Here is a tiny trained network, its code and every weight. The questions are about switching its units off for an input and a class, where a switched-off unit gives its printed mean instead of its output.

import numpy as np


def w(rows, s, z=0):
    codes = np.array(rows[::2]) - 128.0
    scale = np.full(codes.shape[1], s)
    scale[-1] = z or s
    return codes * scale


def norm(h):
    return h / np.sqrt((h * h).mean(-1, keepdims=True) + 1e-5)


def f(y):
    return y / 2 * (1 + np.tanh(0.7978845608 * (y + 0.044715 * y**3)))


def log_softmax(a):
    a = a - a.max(-1, keepdims=True)
    return a - np.log(np.exp(a).sum(-1, keepdims=True))


def net(x, mask):
    res = np.array(x, float).reshape(1, 6) / 4 @ E
    u = 0
    for l in range(2):
        y = f(norm(res) @ A[l][:, :-1].T + A[l][:, -1])
        res = res + np.where(mask[u : u + 3], y, B[l][:, -1]) @ B[l][:, :-1]
        u += 3
    return log_softmax(norm(res)[-1] @ U[:, :-1].T + U[:, -1])


A, B = {}, {}
E = w([
[124,130,138,126,121,122,129],'x0',
[202,153,99,183,110,69,165],'x1',
[124,131,130,128,123,118,116],'x2',
[82,241,96,148,162,144,137],'x3',
[144,127,122,124,137,143,128],'x4',
[167,110,95,156,4,153,131],'x5',
],0.018)
A[0] = w([
[14,162,150,109,115,252,80,76],'0.n0',
[110,213,99,136,37,191,141,8],'0.n1',
[66,101,102,132,47,222,101,13],'0.n2',
],0.017,0.011)
B[0] = w([
[92,95,82,64,118,122,160,254],'0.n0',
[65,8,84,181,215,58,119,225],'0.n1',
[182,161,253,122,100,202,68,218],'0.n2',
],0.017,0.0095)
A[1] = w([
[76,207,90,235,145,154,111,2],'1.n0',
[81,254,90,119,125,169,147,51],'1.n1',
[141,231,155,164,138,161,128,28],'1.n2',
],0.035,0.007)
B[1] = w([
[194,159,252,88,149,143,155,254],'1.n0',
[87,213,62,78,61,161,113,230],'1.n1',
[206,59,195,161,101,141,68,190],'1.n2',
],0.025,0.0094)
U = w([
[35,47,150,84,193,153,92,81],'0',
[148,149,192,104,66,199,77,219],'1',
[209,137,145,192,208,2,158,252],'2',
[191,138,34,225,14,121,140,7],'3',
[73,186,39,73,117,136,141,79],'4',
],0.02,0.0026)

Each question gives the input, the list of numbers given to net, and the class t.
The units are the neurons (one row each of A and B). Each row of codes is followed by its name. A weight is (code - 128) times the scale printed after its matrix; where a second scale follows, it is the last column's (A, B and U).
mask holds one flag per neuron, layer by layer. A switched-off neuron (its flag False) gives its mean, the last column of its row in B, instead of its output. The means were averaged over made-up inputs and are rounded, as every weight is.
A unit's drop is (log p(t) with every unit on - log p(t) with that unit switched off) / (log p(t) with every unit on - log p(t) with every unit switched off).
The circuit of an input: a set's keep is (log p(t) with only the set's units on - log p(t) with every unit switched off) / (log p(t) with every unit on - log p(t) with every unit switched off). Starting from all 6 units, units are removed one at a time, each time the one whose removal leaves the highest keep (on an exact tie, the one counted first), for as long as the keep stays at least 0.8.
units of the circuit, in order: the units of the circuit, biggest drop first
unit that matters most: the unit with the biggest drop
k most important neurons: the k neurons with the biggest drops, biggest first
k most important neurons of layer l: the k neurons of layer l with the biggest drops, biggest first
input [0,3,-3,2,-3,-8], class 1: units of the circuit, in order	0.n1
input [8,3,5,-4,7,6], class 3: 2 most important neurons	1.n0, 0.n2
input [-6,1,-4,-3,-3,-2], class 2: 4 most important neurons	1.n1, 0.n0, 0.n2, 0.n1
input [-2,0,0,7,-6,-6], class 4: 3 most important neurons	1.n1, 0.n2, 0.n0
input [6,-8,1,4,-8,0], class 4: 2 most important neurons	0.n1, 0.n0
input [-6,7,-4,1,2,7], class 2: 3 most important neurons	1.n1, 0.n0, 0.n2
input [-4,8,-5,2,-5,-6], class 1: 3 most important neurons	0.n1, 0.n0, 1.n1
input [-3,4,-3,7,-2,1], class 2: 3 most important neurons	0.n1, 0.n2, 1.n1
input [8,0,2,-6,-5,-2], class 0: 2 most important neurons of layer 1	1.n0, 1.n1
input [-3,6,0,1,-5,3], class 2: 2 most important neurons	0.n0, 1.n1
input [0,7,-4,1,-6,-3], class 1: 2 most important neurons	0.n0, 0.n1
input [2,7,3,1,3,3], class 2: 3 most important neurons	0.n0, 0.n2, 1.n1
input [-7,-5,6,8,-7,3], class 0: 2 most important neurons of layer 0	0.n1, 0.n0
input [5,6,-8,0,-4,4], class 3: unit that matters most	1.n0
input [-8,3,-2,-5,3,-2], class 2: 2 most important neurons of layer 0	0.n2, 0.n0
input [-4,1,-8,-6,-2,-1], class 2: 2 most important neurons of layer 0	0.n2, 0.n0
input [2,-8,3,3,5,-1], class 4: 2 most important neurons of layer 0	0.n1, 0.n0
input [-8,4,-6,-7,5,3], class 3: 2 most important neurons of layer 0	0.n1, 0.n2
input [-4,1,1,-5,7,4], class 3: 2 most important neurons of layer 1	1.n0, 1.n2
input [4,8,4,3,6,3], class 2: unit that matters most	0.n2
